Here is a tiny trained network, its code and every weight. The questions are about switching its units off for an input and a class, where a switched-off unit gives its printed mean instead of its output.

import numpy as np


def w(rows, s, z=0):
    codes = np.array(rows[::2]) - 128.0
    scale = np.full(codes.shape[1], s)
    scale[-1] = z or s
    return codes * scale


def f(y):
    return np.maximum(y, 0)


def log_softmax(a):
    a = a - a.max(-1, keepdims=True)
    return a - np.log(np.exp(a).sum(-1, keepdims=True))


def net(x, mask):
    res = np.array(x, float).reshape(1, 4) / 4 @ E
    y = f(res @ A[0][:, :-1].T + A[0][:, -1])
    res = res + np.where(mask, y, B[0][:, -1]) @ B[0][:, :-1]
    return log_softmax(res[-1] @ U[:, :-1].T + U[:, -1])


A, B = {}, {}
E = w([
[232,69,156,212,65],'x0',
[150,68,189,26,125],'x1',
[112,205,254,145,83],'x2',
[148,162,50,53,13],'x3',
],0.0081)
A[0] = w([
[118,104,92,139,137,92],'n0',
[172,66,135,185,42,121],'n1',
[102,176,91,195,132,157],'n2',
[176,121,128,173,110,141],'n3',
[102,104,160,165,175,102],'n4',
[106,130,180,178,190,135],'n5',
[135,100,152,177,193,146],'n6',
[126,66,112,150,191,119],'n7',
[139,34,213,27,137,118],'n8',
[101,234,250,145,85,112],'n9',
[131,135,123,130,135,254],'n10',
[128,115,175,151,192,103],'n11',
[134,55,22,121,175,114],'n12',
[138,173,62,92,3,112],'n13',
[45,215,99,60,186,124],'n14',
[102,212,66,245,133,120],'n15',
],0.013,0.0094)
B[0] = w([
[142,115,97,128,137,151],'n0',
[146,137,159,186,175,213],'n1',
[136,99,157,85,126,203],'n2',
[135,120,153,162,150,184],'n3',
[127,171,116,121,149,180],'n4',
[100,176,120,112,120,211],'n5',
[110,170,137,115,120,212],'n6',
[125,155,95,132,109,197],'n7',
[176,102,149,62,160,236],'n8',
[184,94,56,156,77,252],'n9',
[60,103,219,147,3,236],'n10',
[115,175,109,121,148,186],'n11',
[187,108,83,156,70,242],'n12',
[90,219,111,87,140,240],'n13',
[158,137,171,200,174,250],'n14',
[177,94,139,58,166,229],'n15',
],0.032,0.011)
U = w([
[117,246,115,102,108,89],'0',
[179,112,54,162,67,169],'1',
[174,87,178,38,159,136],'2',
[150,146,188,233,192,126],'3',
[64,109,192,139,51,253],'4',
[98,104,111,151,140,54],'5',
[99,74,112,144,152,51],'6',
[81,84,115,143,140,58],'7',
],0.011,0.0052)

Each question gives the input, the list of numbers given to net, and the class t.
The units are the neurons (one row each of A and B). Each row of codes is followed by its name. A weight is (code - 128) times the scale printed after its matrix; where a second scale follows, it is the last column's (A, B and U).
mask holds one flag per neuron, in row order. A switched-off neuron (its flag False) gives its mean, the last column of its row in B, instead of its output. The means were averaged over made-up inputs and are rounded, as every weight is.
A unit's drop is (log p(t) with every unit on - log p(t) with that unit switched off) / (log p(t) with every unit on - log p(t) with every unit switched off).
The circuit of an input: a set's keep is (log p(t) with only the set's units on - log p(t) with every unit switched off) / (log p(t) with every unit on - log p(t) with every unit switched off). Starting from the 12 units with the biggest drops (on a tie, the unit counted first), units are removed one at a time, each time the one whose removal leaves the highest keep (on an exact tie, the one counted first), for as long as the keep stays at least 0.8.
units of the circuit, in order: the units of the circuit, biggest drop first
k most important neurons: the k neurons with the biggest drops, biggest first
drop of u: that unit's drop, to one decimal
input [-3,-2,8,-5], class 1: units of the circuit, in order : n9
input [6,-7,2,-2], class 2: 3 most important neurons : n15, n14, n2
input [2,0,8,-7], class 1: 2 most important neurons : n9, n13
input [-6,-1,5,1], class 3: 2 most important neurons : n14, n12
input [-3,-8,-6,1], class 2: 2 most important neurons : n15, n9
input [8,8,-4,7], class 2: 2 most important neurons : n8, n14
input [-8,6,5,1], class 3: 2 most important neurons : n14, n15
input [0,2,6,-6], class 0: 4 most important neurons : n5, n12, n11, n6
input [-8,4,-8,-2], class 1: 4 most important neurons : n12, n1, n7, n3
input [1,-2,5,-6], class 0: 2 most important neurons : n5, n12
input [-5,-8,5,-8], class 0: 3 most important neurons : n5, n8, n11
input [0,-7,7,-5], class 1: 3 most important neurons : n9, n8, n13
input [-5,-4,0,-3], class 3: 2 most important neurons : n14, n8
input [2,3,-6,8], class 0: units of the circuit, in order : n13
input [-7,8,-8,7], class 1: 2 most important neurons : n12, n15
input [-8,-2,-2,-5], class 3: drop of n14 : 4.2
input [7,7,-2,1], class 2: drop of n11 : 0.1
input [4,-6,-1,-5], class 2: drop of n2 : 0.4
